Below are the code and all the weights of a small trained network. Each question names an input and a target symbol and asks about switching units off, where a switched-off unit gives its printed mean instead of its output.

import numpy as np


def w(rows, s, z=0):
    codes = np.array(rows[::2]) - 128.0
    scale = np.full(codes.shape[1], s)
    scale[-1] = z or s
    return codes * scale


def norm(h):
    return h / np.sqrt((h * h).mean(-1, keepdims=True) + 1e-5)


def softmax(a):
    e = np.exp(a - a.max(-1, keepdims=True))
    return e / e.sum(-1, keepdims=True)


def log_softmax(a):
    a = a - a.max(-1, keepdims=True)
    return a - np.log(np.exp(a).sum(-1, keepdims=True))


def net(x, mask):
    ids = ['γεζθμξστψ'.index(c) for c in x.split()]
    T = len(ids)
    res = E[ids] + P[:T]
    u = 0
    for l in range(2):
        r = norm(res)
        for j in range(3):
            rows = slice(3 * j, 3 * j + 3)
            q, k, v = (r @ M[l][rows].T for M in (Q, K, V))
            z = softmax(np.where(np.tri(T) > 0, q @ k.T / 3**0.5, -1e9)) @ v
            o = O[l][rows]
            res = res + np.where(mask[u + j], z, o[:, -1]) @ o[:, :-1]
        u += 3
    return log_softmax(norm(res)[-1] @ U[:, :-1].T + U[:, -1])


Q, K, V, O = {}, {}, {}, {}
E = w([
[134,152,129,157,118,189,159,140],'γ',
[147,120,78,104,150,137,154,127],'ε',
[134,134,100,142,105,136,188,84],'ζ',
[159,106,136,110,158,124,123,64],'θ',
[81,88,96,163,128,122,139,112],'μ',
[136,87,88,148,180,149,124,120],'ξ',
[178,139,167,144,127,190,143,99],'σ',
[100,149,195,83,145,3,180,132],'τ',
[123,65,148,123,116,152,124,118],'ψ',
],0.035)
P = w([
[66,83,81,41,133,254,75,170],'0',
[99,99,97,94,135,222,100,139],'1',
[105,100,118,95,166,196,134,139],'2',
[111,97,132,102,181,176,151,144],'3',
[119,100,146,113,186,158,163,144],'4',
[129,100,162,122,188,141,171,148],'5',
[135,96,172,131,188,125,180,150],'6',
[144,95,183,141,189,110,184,159],'7',
[154,88,180,149,188,93,190,171],'8',
[162,85,184,159,189,79,196,189],'9',
[171,82,188,163,185,56,198,205],'10',
[179,80,189,177,193,45,208,205],'11',
],0.0099)
Q[0] = w([
[188,75,165,121,151,175,180,127],'L0H1',
[117,100,101,123,55,108,163,170],'L0H1',
[181,105,127,104,198,153,252,128],'L0H1',
[117,97,156,67,156,113,165,141],'L0H2',
[127,102,157,85,142,124,185,163],'L0H2',
[117,118,153,170,194,144,158,68],'L0H2',
[162,85,136,130,104,183,106,114],'L0H3',
[144,117,143,197,166,168,150,96],'L0H3',
[127,159,89,156,132,124,60,127],'L0H3',
],0.013)
K[0] = w([
[142,172,156,139,161,43,160,187],'L0H1',
[106,132,137,173,191,146,117,72],'L0H1',
[182,103,201,191,135,14,150,203],'L0H1',
[107,140,153,129,132,87,119,145],'L0H2',
[145,176,148,135,104,59,114,151],'L0H2',
[207,84,119,156,121,86,150,170],'L0H2',
[164,77,76,118,115,189,156,78],'L0H3',
[136,85,157,121,117,119,175,150],'L0H3',
[59,158,142,5,123,166,111,25],'L0H3',
],0.012)
V[0] = w([
[195,223,91,48,94,166,120,155],'L0H1',
[66,242,133,139,128,53,45,124],'L0H1',
[115,151,62,128,130,129,228,138],'L0H1',
[178,149,58,183,145,103,87,150],'L0H2',
[89,180,214,161,144,43,159,162],'L0H2',
[70,112,142,254,62,194,135,53],'L0H2',
[137,75,132,182,207,167,207,118],'L0H3',
[154,107,68,175,137,198,111,113],'L0H3',
[161,108,96,59,81,123,139,127],'L0H3',
],0.009)
O[0] = w([
[59,36,122,159,117,104,124,117,76],'L0H1',
[254,60,74,75,38,119,160,163,74],'L0H1',
[149,114,172,168,128,121,25,95,166],'L0H1',
[145,94,226,93,68,162,144,153,90],'L0H2',
[143,124,181,211,184,46,154,194,118],'L0H2',
[171,176,71,41,168,142,97,119,115],'L0H2',
[99,192,151,138,159,72,56,131,245],'L0H3',
[134,139,84,195,77,46,50,36,177],'L0H3',
[56,106,126,165,158,205,172,128,123],'L0H3',
],0.0089,0.013)
Q[1] = w([
[73,181,107,77,7,123,176,162],'L1H1',
[121,79,127,162,249,75,114,64],'L1H1',
[33,123,152,165,165,98,146,155],'L1H1',
[89,198,198,96,158,132,149,138],'L1H2',
[139,59,115,33,85,92,160,114],'L1H2',
[81,145,128,91,128,107,133,81],'L1H2',
[96,198,134,242,147,89,131,111],'L1H3',
[214,49,156,93,153,206,120,146],'L1H3',
[139,167,59,156,83,154,98,149],'L1H3',
],0.012)
K[1] = w([
[135,71,115,91,124,255,84,80],'L1H1',
[119,203,234,252,184,74,164,183],'L1H1',
[218,98,147,193,220,132,164,94],'L1H1',
[193,79,138,183,157,69,87,213],'L1H2',
[156,57,55,84,51,211,94,96],'L1H2',
[138,116,73,166,215,135,69,82],'L1H2',
[164,106,199,166,218,54,77,146],'L1H3',
[42,100,36,87,109,194,65,14],'L1H3',
[58,86,191,19,182,106,144,128],'L1H3',
],0.0089)
V[1] = w([
[203,147,171,146,92,123,173,182],'L1H1',
[105,146,53,120,58,81,165,123],'L1H1',
[181,102,160,99,140,57,160,43],'L1H1',
[170,99,108,185,247,91,153,136],'L1H2',
[79,40,146,64,126,80,127,199],'L1H2',
[137,163,95,35,136,109,105,144],'L1H2',
[92,48,133,86,159,96,72,155],'L1H3',
[146,117,192,120,145,183,96,111],'L1H3',
[98,138,198,111,70,7,151,113],'L1H3',
],0.013)
O[1] = w([
[43,125,74,111,147,101,112,42,7],'L1H1',
[130,124,195,113,171,211,77,125,49],'L1H1',
[51,169,81,149,76,191,111,240,156],'L1H1',
[135,131,161,110,51,191,90,95,253],'L1H2',
[155,223,141,199,141,93,68,133,21],'L1H2',
[126,107,167,195,125,120,180,123,107],'L1H2',
[98,173,168,91,88,134,252,129,152],'L1H3',
[109,134,54,129,132,83,145,146,157],'L1H3',
[176,75,115,100,185,201,163,105,112],'L1H3',
],0.013,0.007)
U = w([
[70,143,154,97,171,198,64,127,125],'γ',
[235,159,155,107,133,154,119,148,176],'ε',
[158,97,86,154,70,181,199,173,254],'ζ',
[147,111,153,123,166,80,107,49,118],'θ',
[153,153,118,216,167,144,147,137,92],'μ',
[109,215,141,127,196,111,184,123,131],'ξ',
[84,138,44,114,107,94,122,151,149],'σ',
[128,196,158,98,9,98,106,107,64],'τ',
[106,66,196,226,71,152,146,100,26],'ψ',
],0.013,0.0055)

Each question gives the input, a string of symbols that net reads in full, and the target symbol t.
The units are the heads (3 rows each of Q, K, V and O). Each row of codes is followed by its name. A weight is (code - 128) times the scale printed after its matrix; where a second scale follows, it is the last column's (O and U).
mask holds one flag per head, layer by layer. A switched-off head (its flag False) gives its mean, the last column of its rows in O, instead of its output. The means were averaged over made-up inputs and are rounded, as every weight is.
A unit's drop is (log p(t) with every unit on - log p(t) with that unit switched off) / (log p(t) with every unit on - log p(t) with every unit switched off).
The circuit of an input: a set's keep is (log p(t) with only the set's units on - log p(t) with every unit switched off) / (log p(t) with every unit on - log p(t) with every unit switched off). Starting from all 6 units, units are removed one at a time, each time the one whose removal leaves the highest keep (on an exact tie, the one counted first), for as long as the keep stays at least 0.8.
circuit, biggest first: the units of the circuit, biggest drop first
most important unit: the unit with the biggest drop
which heads matter: for each layer, one digit per head in row order, 1 if its drop is at least 0.15 and else 0, layers parted by /
input γ ζ ζ ζ ξ θ μ γ τ ξ, target σ: circuit, biggest first -> [L1H1 L0H3]
input ξ θ θ, target ζ: circuit, biggest first -> [L1H1]
input θ ε μ ζ τ θ τ μ, target μ: circuit, biggest first -> [L1H2 L0H3]
input ε ψ ξ ψ ξ, target ξ: circuit, biggest first -> [L0H1 L1H3]
input σ ε θ ξ σ ψ ξ γ θ ξ, target ζ: circuit, biggest first -> [L0H2 L1H1]
input θ ζ γ ζ μ ψ ξ ψ, target τ: circuit, biggest first -> [L1H3 L1H2]
input τ σ ζ γ ε ε ξ μ, target γ: circuit, biggest first -> [L0H2 L1H1 L0H1]
input ψ ψ γ ζ, target θ: which heads matter -> 100 / 111
input γ ζ ξ ε ζ ξ μ ξ ζ ψ μ, target ξ: which heads matter -> 111 / 101
input ψ ζ ψ ζ γ, target γ: circuit, biggest first -> [L0H1 L1H2]
input ξ ξ ξ ψ ζ γ σ ψ θ, target ξ: which heads matter -> 110 / 100
input μ θ θ, target ζ: circuit, biggest first -> [L1H2 L1H1 L0H1]
input μ γ ξ ζ θ μ ξ θ μ, target ζ: which heads matter -> 010 / 111
input μ μ ξ, target ε: circuit, biggest first -> [L1H1]
input θ μ θ μ ε μ ζ, target ε: circuit, biggest first -> [L1H1 L0H2]
input μ ψ ψ θ γ ζ ζ ζ ξ ψ ζ θ, target γ: which heads matter -> 000 / 110
input ζ ψ ζ, target ξ: which heads matter -> 110 / 111
input ζ θ γ ζ ζ θ τ ζ, target ζ: which heads matter -> 100 / 101
input ζ ψ ψ ψ σ ζ ζ ξ ε γ, target ψ: which heads matter -> 100 / 110
input ξ μ ξ γ θ γ σ ζ σ ε ξ, target ψ: which heads matter -> 110 / 110
input ε ξ ζ γ ξ θ ε, target ζ: most important unit -> L0H2
